Here is a tiny trained network, its code and every weight. The questions are about switching its units off for an input and a target symbol, where a switched-off unit gives its printed mean instead of its output.

import numpy as np


def w(rows, s, z=0):
    codes = np.array(rows[::2]) - 128.0
    scale = np.full(codes.shape[1], s)
    scale[-1] = z or s
    return codes * scale


def norm(h):
    return h / np.sqrt((h * h).mean(-1, keepdims=True) + 1e-5)


def f(y):
    return y / 2 * (1 + np.tanh(0.7978845608 * (y + 0.044715 * y**3)))


def softmax(a):
    e = np.exp(a - a.max(-1, keepdims=True))
    return e / e.sum(-1, keepdims=True)


def log_softmax(a):
    a = a - a.max(-1, keepdims=True)
    return a - np.log(np.exp(a).sum(-1, keepdims=True))


def net(x, mask):
    ids = ['ΔΣΦγμξ'.index(c) for c in x.split()]
    T = len(ids)
    res = E[ids] + P[:T]
    q, k, v = (norm(res) @ M[0].T for M in (Q, K, V))
    z = softmax(np.where(np.tri(T) > 0, q @ k.T / 3**0.5, -1e9)) @ v
    res = res + np.where(mask[0], z, O[0][:, -1]) @ O[0][:, :-1]
    y = f(norm(res) @ A[0][:, :-1].T + A[0][:, -1])
    res = res + np.where(mask[1:9], y, B[0][:, -1]) @ B[0][:, :-1]
    return log_softmax(norm(res)[-1] @ U[:, :-1].T + U[:, -1])


Q, K, V, O, A, B = {}, {}, {}, {}, {}, {}
E = w([
[136,103,107,57,130,160,86],'Δ',
[134,225,241,153,158,140,5],'Σ',
[96,123,164,139,173,112,242],'Φ',
[135,187,22,138,108,82,123],'γ',
[131,110,145,182,13,199,123],'μ',
[126,75,115,115,169,135,84],'ξ',
],0.018)
P = w([
[112,110,153,101,105,108,184],'0',
[122,132,135,180,187,183,157],'1',
[2,119,139,187,169,152,136],'2',
[35,88,152,150,98,79,144],'3',
[183,126,95,150,89,110,210],'4',
[157,185,93,211,194,192,207],'5',
[11,190,124,210,214,213,133],'6',
[100,73,167,85,62,43,143],'7',
[245,93,124,148,111,106,222],'8',
[255,165,87,207,209,234,214],'9',
[14,121,167,152,133,114,121],'10',
[98,76,147,128,103,74,137],'11',
[200,85,99,158,89,98,178],'12',
],0.0082)
Q[0] = w([
[131,113,171,119,88,82,142],'head 0',
[3,143,143,125,122,136,60],'head 0',
[113,236,110,173,194,205,175],'head 0',
],0.016)
K[0] = w([
[188,89,104,100,123,133,124],'head 0',
[108,77,172,79,54,7,114],'head 0',
[2,120,106,119,127,142,102],'head 0',
],0.015)
V[0] = w([
[38,97,166,187,174,100,194],'head 0',
[87,48,132,175,128,165,139],'head 0',
[144,109,166,142,253,144,57],'head 0',
],0.0073)
O[0] = w([
[109,41,90,102,86,33,68,118],'head 0',
[204,109,253,148,53,135,189,252],'head 0',
[4,121,179,56,122,99,73,28],'head 0',
],0.0077,0.0023)
A[0] = w([
[162,150,137,98,188,175,153,123],'neuron 0',
[130,126,10,64,159,106,106,203],'neuron 1',
[223,96,97,151,172,164,153,3],'neuron 2',
[197,187,211,181,94,124,68,191],'neuron 3',
[149,162,71,194,94,135,138,209],'neuron 4',
[119,84,134,182,66,173,114,197],'neuron 5',
[112,104,154,110,212,106,254,176],'neuron 6',
[161,185,5,140,153,65,117,147],'neuron 7',
],0.012,0.0053)
B[0] = w([
[90,131,118,112,100,113,168,155],'neuron 0',
[128,157,135,160,173,95,125,202],'neuron 1',
[102,124,125,168,91,144,89,169],'neuron 2',
[133,201,98,106,153,61,18,238],'neuron 3',
[74,85,201,156,104,164,125,254],'neuron 4',
[240,156,97,156,86,186,163,246],'neuron 5',
[107,182,118,49,144,148,190,173],'neuron 6',
[8,48,106,175,21,43,118,209],'neuron 7',
],0.013,0.0096)
U = w([
[77,197,146,65,134,124,242,147],'Δ',
[92,182,158,112,230,90,52,177],'Σ',
[195,44,48,105,194,61,159,131],'Φ',
[24,101,97,161,66,58,153,73],'γ',
[178,148,111,148,63,188,142,145],'μ',
[113,36,255,47,129,145,91,3],'ξ',
],0.007,0.0023)

Each question gives the input, a string of symbols that net reads in full, and the target symbol t.
The units are the heads (3 rows each of Q, K, V and O) and the neurons (one row each of A and B). Each row of codes is followed by its name. A weight is (code - 128) times the scale printed after its matrix; where a second scale follows, it is the last column's (O, A, B and U).
mask holds one flag per unit, heads first, then neurons. A switched-off unit (its flag False) gives its mean, the last column of its rows in O or B, instead of its output. The means were averaged over made-up inputs and are rounded, as every weight is.
A unit's drop is (log p(t) with every unit on - log p(t) with that unit switched off) / (log p(t) with every unit on - log p(t) with every unit switched off).
The circuit of an input: a set's keep is (log p(t) with only the set's units on - log p(t) with every unit switched off) / (log p(t) with every unit on - log p(t) with every unit switched off). Starting from all 9 units, units are removed one at a time, each time the one whose removal leaves the highest keep (on an exact tie, the one counted first), for as long as the keep stays at least 0.8.
circuit, biggest first: the units of the circuit, biggest drop first
k most important neurons: the k neurons with the biggest drops, biggest first
drop when u is switched off: that unit's drop, to one decimal
input μ Φ ξ μ μ μ Φ γ ξ Δ, target Φ: 2 most important neurons	neuron 4; neuron 3
input μ μ γ ξ, target μ: circuit, biggest first	head 0; neuron 7
input γ γ Φ μ Δ ξ Σ ξ ξ, target ξ: 3 most important neurons	neuron 3; neuron 7; neuron 5
input μ ξ Δ ξ ξ μ ξ, target ξ: circuit, biggest first	head 0; neuron 3; neuron 7
input Σ μ γ γ Δ Δ, target γ: circuit, biggest first	head 0; neuron 7
input μ μ γ Σ μ μ Δ Φ γ Δ, target Δ: circuit, biggest first	neuron 0; neuron 7; neuron 5
input γ μ μ μ Δ Σ Σ Δ Δ ξ, target Σ: 3 most important neurons	neuron 5; neuron 7; neuron 1
input γ γ γ ξ γ ξ Δ, target ξ: 2 most important neurons	neuron 3; neuron 7
input Φ γ γ Δ Φ μ Δ Σ ξ μ γ Δ ξ, target μ: circuit, biggest first	neuron 7; head 0; neuron 2
input Δ μ μ Σ ξ Σ ξ μ ξ μ Δ, target μ: circuit, biggest first	head 0
input Φ Δ ξ, target Φ: 3 most important neurons	neuron 4; neuron 7; neuron 3
input Σ Δ Δ Δ, target Σ: drop when neuron 5 is switched off	0.0
input ξ Δ μ Σ γ Φ μ Σ ξ Δ μ Δ, target ξ: drop when neuron 3 is switched off	0.8
input ξ Δ μ γ Δ Δ Δ μ μ ξ, target Δ: drop when neuron 7 is switched off	0.1
